array([[-18.4,  55.1,  62.9, -25.1],
       [-45.7, -59.0,  41.7,  65.3],
       [-48.2, -43.2, -15.4, -48.2],
       [ 20.9,  55.5, -49.4, -47.3],
       [ -0.7,  67.9,  30.3,  -5.4]])
|
array([[-18.4,  55.1],
       [-45.7, -59.0]])

array([[ 1.4, -5.5, 77.1],
       [ 0.1, -3.0,  1.9],
       [-0.1, -2.2,  1.1],
       [ 1.4,  3.8, 51.6],
       [-0.1, -1.0,  0.7]])
|
array([[ 1.4, -5.5],
       [ 0.1, -3.0]])

array([[-19.9,  31.9,  54.0],
       [ 25.3,  79.7,  66.9],
       [ 38.7, -63.0, -55.8],
       [ 60.1,  13.0,   2.9]])
|
array([[-19.9,  31.9],
       [ 25.3,  79.7]])

array([[-63.0,   2.1, -22.1, -86.7],
       [-15.2,  23.3,  -2.2, -86.7]])
|
array([[-63.0,   2.1],
       [-15.2,  23.3]])

array([[-17.2,   4.8,  66.4,   6.0,  14.8],
       [ -6.0,  -9.7,  10.4,  39.4,   3.6],
       [ 18.9,   8.0, -61.4,   8.6,  -6.7],
       [-23.9, -12.8,  50.2,   0.8,  -4.9],
       [ 17.7, -15.4, -70.6,  12.6, -19.3]])
|
array([[-17.2,   4.8],
       [ -6.0,  -9.7]])

array([[ 50.8, -69.6],
       [-13.1,  12.8],
       [ 39.8, -63.1]])
|
array([[ 50.8, -69.6],
       [-13.1,  12.8]])
---
array([[ -8.4, -16.5, -44.2],
       [ 66.5,  39.6, -11.4],
       [  3.1,  16.7, -50.0]])
|
[-44.2,  39.6,   3.1]

array([[ 50.5, -11.1,  -5.7, -72.7, -48.7],
       [-86.8,  43.2,  -2.8,  64.2,  72.0]])
|
[-48.7,  64.2]

array([[ 76.6, -10.6, -47.5, -73.2, -46.1],
       [ 48.8, -37.7,   8.4,  -0.6,  49.5]])
|
[-46.1,  -0.6]

array([[-27.6, -79.4],
       [ 51.9,  -6.2]])
|
[-79.4,  51.9]

array([[ 56.1, -26.7],
       [ -9.8,  63.6],
       [ 44.1, -20.2]])
|
[-26.7,  -9.8]

array([[  5.6, -37.4, -86.6, -23.4, -43.6],
       [-18.6, -20.1,   3.5, -41.4,  -0.3],
       [ -7.8, -64.2,  23.9, -35.5,  81.9],
       [ 13.2,  -5.0,  18.6, -15.1, -24.6]])
|
[-43.6, -41.4,  23.9,  -5.0]

array([[-25.6,  60.0, -29.3,  15.0,   3.3],
       [ 26.4,   3.3, -37.1, -68.4, -45.9]])
|
[  3.3, -68.4]

array([[ -5.5,  11.3,   2.0, -14.0,  12.5],
       [  6.8,  -4.5,   6.2,  -0.1,  27.7],
       [ 52.7,   5.1, -35.3,  -3.1, -30.4],
       [-79.4,  -3.8,  19.8,  12.0, -25.0]])
|
[ 12.5,  -0.1, -35.3,  -3.8]

array([[ -4.0, -13.6, -33.4,  -4.6],
       [ 24.8, -66.3, -16.9, -20.5]])
|
[ -4.6, -16.9]
